M =
array([[ 48, -55,  47,  47, -68],
       [ 50, -59,  37,  51, -98],
       [ 53, -60,  45,  44, -79],
       [ 46, -69,  41,  44, -71],
       [ 63, -62,  42,  43, -90],
       [ 50, -69,  43,  47, -84],
       [ 60, -61,  44,  49, -81],
       [-38,  64, -44, -46,  83],
       [-55,  63, -47, -49,  81],
       [ 52, -65,  43,  55, -80],
       [-43,  62, -26, -42,  86],
       [-50,  63, -58, -37,  85]])
Rows and columns are counted from 0.
(0, 0) -> 48
(0, 4) -> -68
(2, 1) -> -60
(0, 2) -> 47
(8, 0) -> -55
(10, 3) -> -42
(0, 1) -> -55
(4, 2) -> 42
(1, 3) -> 51
(4, 3) -> 43
(0, 3) -> 47
(8, 3) -> -49
(2, 3) -> 44
(7, 4) -> 83
(11, 3) -> -37
(9, 1) -> -65
(7, 0) -> -38
(1, 2) -> 37
(1, 1) -> -59
(5, 2) -> 43
(6, 4) -> -81
(3, 1) -> -69
(3, 0) -> 46
(5, 0) -> 50
(3, 2) -> 41
(10, 0) -> -43
(11, 1) -> 63
(2, 2) -> 45
(8, 1) -> 63

X =
[[ 117 -147  336  283  708 -444   77 -203]
 [ 227 -382 -235 -270 -936  408  204  300]
 [ 104 -111 -108 -114 -475  295  115  182]
 [ 115 -185  419  287  753 -459   85 -260]]
Rows and columns are counted from 0.
(0, 0) = 117
(3, 3) = 287
(1, 6) = 204
(1, 3) = -270
(2, 1) = -111
(3, 5) = -459
(1, 7) = 300
(1, 5) = 408
(1, 0) = 227
(3, 4) = 753
(3, 7) = -260
(0, 3) = 283
(2, 5) = 295
(3, 0) = 115
(3, 6) = 85

W = [-52 -63  96 -57 -88  45 -28 -24]
W[-8] -> -52
W[-6] -> 96
W[-3] -> 45
W[-5] -> -57

A =
31	4	2	69	-89	-38	39	-49	-96	40	-52
-34	-65	57	-76	71	68	98	-39	-41	87	38
51	76	26	5	-34	32	98	-55	52	-86	1
72	80	-24	102	-21	90	65	-17	-30	74	-16
-59	-3	-84	80	-57	-45	92	-45	-33	41	97
-28	86	-39	68	18	-81	-56	-53	-1	23	-48
-12	-82	54	-40	26	62	-14	38	30	-74	-69
64	100	80	71	94	65	-22	-12	-50	-13	46
50	-89	82	-4	-9	-82	-14	7	-72	38	0
92	-42	-95	65	-28	-62	11	4	10	-50	-39
-60	20	94	-6	12	101	-34	7	63	39	-64
9	100	-97	-47	-72	77	-99	-37	41	-31	-67
31	38	-6	-71	-4	98	43	-14	-16	81	39
-98	-30	-95	-14	-6	-79	98	98	38	24	-51
A[-14, -11] -> 31
A[9, 3] -> 65
A[:, 2] -> [2, 57, 26, -24, -84, -39, 54, 80, 82, -95, 94, -97, -6, -95]
A[-11] -> [72, 80, -24, 102, -21, 90, 65, -17, -30, 74, -16]
A[3, 2] -> -24
A[-5] -> [92, -42, -95, 65, -28, -62, 11, 4, 10, -50, -39]
A[-10, -7] -> -57
A[9, 0] -> 92
A[6, 7] -> 38
A[:, -11] -> [31, -34, 51, 72, -59, -28, -12, 64, 50, 92, -60, 9, 31, -98]
A[:, -3] -> [-96, -41, 52, -30, -33, -1, 30, -50, -72, 10, 63, 41, -16, 38]
A[:, 1] -> [4, -65, 76, 80, -3, 86, -82, 100, -89, -42, 20, 100, 38, -30]
A[-12, -6] -> 32
A[:, 5] -> [-38, 68, 32, 90, -45, -81, 62, 65, -82, -62, 101, 77, 98, -79]
A[-1, -2] -> 24
A[1, -6] -> 68
A[-6] -> [50, -89, 82, -4, -9, -82, -14, 7, -72, 38, 0]
A[8, -9] -> 82
A[:, 6] -> [39, 98, 98, 65, 92, -56, -14, -22, -14, 11, -34, -99, 43, 98]
A[-5, -9] -> -95
A[1, 8] -> -41
A[13, -9] -> -95
A[:, -8] -> [69, -76, 5, 102, 80, 68, -40, 71, -4, 65, -6, -47, -71, -14]
A[2, 1] -> 76
A[2] -> [51, 76, 26, 5, -34, 32, 98, -55, 52, -86, 1]
A[6, 4] -> 26
A[-6, 6] -> -14
A[-11, 10] -> -16
A[:, -4] -> [-49, -39, -55, -17, -45, -53, 38, -12, 7, 4, 7, -37, -14, 98]
A[-8, -8] -> -40
A[11, -5] -> -99
A[-11, -8] -> 102
A[4, 10] -> 97

x =
[[-77 -59  76  74  68  67  61 -80  78 -68 -70  78  68  67 -66]
 [-66 -60  63  75  63  65  65 -70  69 -64 -64  63  64  62 -61]
 [-79 -56  76  90  67  59  58 -78  86 -80 -66  85  70  65 -68]
 [ 96  77 -87 -93 -82 -74 -81  88 -95  92  83 -87 -85 -81  87]
 [-54 -52  54  60  48  46  47 -52  53 -51 -49  56  54  50 -50]
 [ 82  70 -81 -80 -68 -61 -71  77 -86  81  64 -76 -70 -71  75]
 [ 77  68 -78 -86 -68 -73 -75  76 -75  72  76 -77 -73 -73  75]
 [-58 -46  66  65  54  58  62 -65  60 -58 -53  64  59  58 -51]
 [-61 -51  68  64  52  51  56 -65  60 -56 -58  58  55  52 -62]]
x[-9][0]: -77
x[-6][7]: 88
x[6][-10]: -73
x[:, -12]: [74, 75, 90, -93, 60, -80, -86, 65, 64]
x[-4][-12]: -80
x[1][-14]: -60
x[6]: [77, 68, -78, -86, -68, -73, -75, 76, -75, 72, 76, -77, -73, -73, 75]
x[5][-2]: -71
x[5][-3]: -70
x[:, 12]: [68, 64, 70, -85, 54, -70, -73, 59, 55]
x[-9][-10]: 67
x[-5][13]: 50
x[-2][-2]: 58
x[-1][-7]: 60
x[-9][-13]: 76
x[1][0]: -66
x[6][-6]: 72
x[-6][-6]: 92
x[3]: [96, 77, -87, -93, -82, -74, -81, 88, -95, 92, 83, -87, -85, -81, 87]
x[-2]: [-58, -46, 66, 65, 54, 58, 62, -65, 60, -58, -53, 64, 59, 58, -51]
x[3][3]: -93
x[-8][7]: -70
x[5][-10]: -61
x[6][-8]: 76
x[1][-3]: 64
x[:, -2]: [67, 62, 65, -81, 50, -71, -73, 58, 52]
x[:, -4]: [78, 63, 85, -87, 56, -76, -77, 64, 58]
x[-7][-7]: 86
x[:, -1]: [-66, -61, -68, 87, -50, 75, 75, -51, -62]
x[7][14]: -51
x[6][-12]: -86
x[-3][2]: -78
x[0]: [-77, -59, 76, 74, 68, 67, 61, -80, 78, -68, -70, 78, 68, 67, -66]
x[4]: [-54, -52, 54, 60, 48, 46, 47, -52, 53, -51, -49, 56, 54, 50, -50]

grid =
array([ 0.06,  0.19, -0.02, -0.01, -0.03, -0.04,  0.16, -0.01,  0.19,
        0.11, -0.05, -0.18, -0.01, -0.02,  0.06, -0.06])
grid[0] = 0.06
grid[10] = -0.05
grid[2] = -0.02
grid[3] = -0.01
grid[14] = 0.06
grid[11] = -0.18
grid[9] = 0.11
grid[12] = -0.01
grid[13] = -0.02
grid[15] = -0.06
grid[8] = 0.19
